Below is a small trained network, with its code and all its weights. Each question gives an input and a class and asks what happens when units are switched off, that is, made to give their printed mean instead of their output.

import numpy as np


def w(rows, s, z=0):
    codes = np.array(rows[::2]) - 128.0
    scale = np.full(codes.shape[1], s)
    scale[-1] = z or s
    return codes * scale


def f(y):
    return y / 2 * (1 + np.tanh(0.7978845608 * (y + 0.044715 * y**3)))


def log_softmax(a):
    a = a - a.max(-1, keepdims=True)
    return a - np.log(np.exp(a).sum(-1, keepdims=True))


def net(x, mask):
    res = np.array(x, float).reshape(1, 3) / 4 @ E
    y = f(res @ A[0][:, :-1].T + A[0][:, -1])
    res = res + np.where(mask, y, B[0][:, -1]) @ B[0][:, :-1]
    return log_softmax(res[-1] @ U[:, :-1].T + U[:, -1])


A, B = {}, {}
E = w([
[30,171,81,41,177,86],'x0',
[152,45,129,118,255,56],'x1',
[143,121,192,45,196,225],'x2',
],0.015)
A[0] = w([
[116,87,120,213,195,39,144],'N1',
[143,129,207,52,177,216,62],'N2',
[189,71,110,194,73,128,70],'N3',
[78,191,163,128,72,229,159],'N4',
[8,163,83,54,157,93,79],'N5',
[149,208,86,121,27,176,165],'N6',
[107,19,105,121,185,106,124],'N7',
[150,50,158,156,247,122,174],'N8',
[111,110,171,98,169,206,51],'N9',
[29,154,134,25,157,143,107],'N10',
[117,106,76,180,70,41,10],'N11',
[39,189,65,37,181,100,93],'N12',
[173,80,124,107,205,75,156],'N13',
[171,129,207,15,163,242,85],'N14',
[112,250,184,113,77,202,134],'N15',
[193,26,136,83,215,108,134],'N16',
[133,172,90,198,89,24,21],'N17',
[108,252,182,109,49,191,136],'N18',
[76,51,138,132,130,113,205],'N19',
[219,70,202,192,127,197,90],'N20',
[141,27,166,115,192,110,169],'N21',
[72,219,123,174,53,203,171],'N22',
[223,43,229,204,111,185,89],'N23',
[83,114,85,215,66,87,2],'N24',
],0.012,0.0048)
B[0] = w([
[192,167,108,94,178,202,213],'N1',
[175,210,29,67,64,53,213],'N2',
[55,81,155,197,82,69,193],'N3',
[211,115,166,127,192,177,210],'N4',
[14,79,175,167,77,102,241],'N5',
[165,101,135,135,162,192,225],'N6',
[151,126,141,155,127,180,202],'N7',
[191,129,165,110,178,202,225],'N8',
[150,207,69,71,79,72,180],'N9',
[67,65,190,174,80,63,228],'N10',
[148,206,49,86,73,114,210],'N11',
[72,8,164,192,79,91,250],'N12',
[160,111,128,147,146,178,211],'N13',
[144,221,29,51,33,51,233],'N14',
[180,101,144,105,192,206,213],'N15',
[197,111,135,119,219,189,227],'N16',
[167,209,39,98,48,134,217],'N17',
[169,78,147,112,179,195,225],'N18',
[162,98,145,144,159,190,163],'N19',
[15,64,183,194,69,53,205],'N20',
[178,109,139,101,166,189,208],'N21',
[169,110,138,127,191,201,231],'N22',
[11,60,179,215,95,69,219],'N23',
[143,161,72,68,107,75,206],'N24',
],0.012,0.023)
U = w([
[239,84,208,119,224,211,249],'0',
[15,6,229,218,29,52,103],'1',
[198,224,20,58,13,54,155],'2',
],0.011,0.0012)

Each question gives the input, the list of numbers given to net, and the class t.
The units are the neurons (one row each of A and B). Each row of codes is followed by its name. A weight is (code - 128) times the scale printed after its matrix; where a second scale follows, it is the last column's (A, B and U).
mask holds one flag per neuron, in row order. A switched-off neuron (its flag False) gives its mean, the last column of its row in B, instead of its output. The means were averaged over made-up inputs and are rounded, as every weight is.
A unit's drop is (log p(t) with every unit on - log p(t) with that unit switched off) / (log p(t) with every unit on - log p(t) with every unit switched off).
most important unit: the unit with the biggest drop
top k neurons: the k neurons with the biggest drops, biggest first
drop when u is switched off: that unit's drop, to one decimal
input [-7,4,5], class 1: top 2 neurons -> [N23; N20]
input [-2,-8,-8], class 0: most important unit -> N22
input [7,4,7], class 1: top 3 neurons -> [N12; N10; N5]
input [7,3,-8], class 2: top 4 neurons -> [N17; N11; N1; N23]
input [8,7,-5], class 1: top 4 neurons -> [N5; N12; N10; N22]
input [3,-4,-4], class 0: top 2 neurons -> [N14; N2]
input [-5,5,6], class 2: top 2 neurons -> [N14; N2]
input [-6,4,-8], class 2: top 2 neurons -> [N17; N11]
input [6,-4,-3], class 1: drop when N16 is switched off -> 0.0
input [7,-7,-6], class 0: drop when N15 is switched off -> 0.2
input [-3,6,-7], class 2: drop when N4 is switched off -> 0.2
input [-4,6,-7], class 2: drop when N17 is switched off -> 1.5
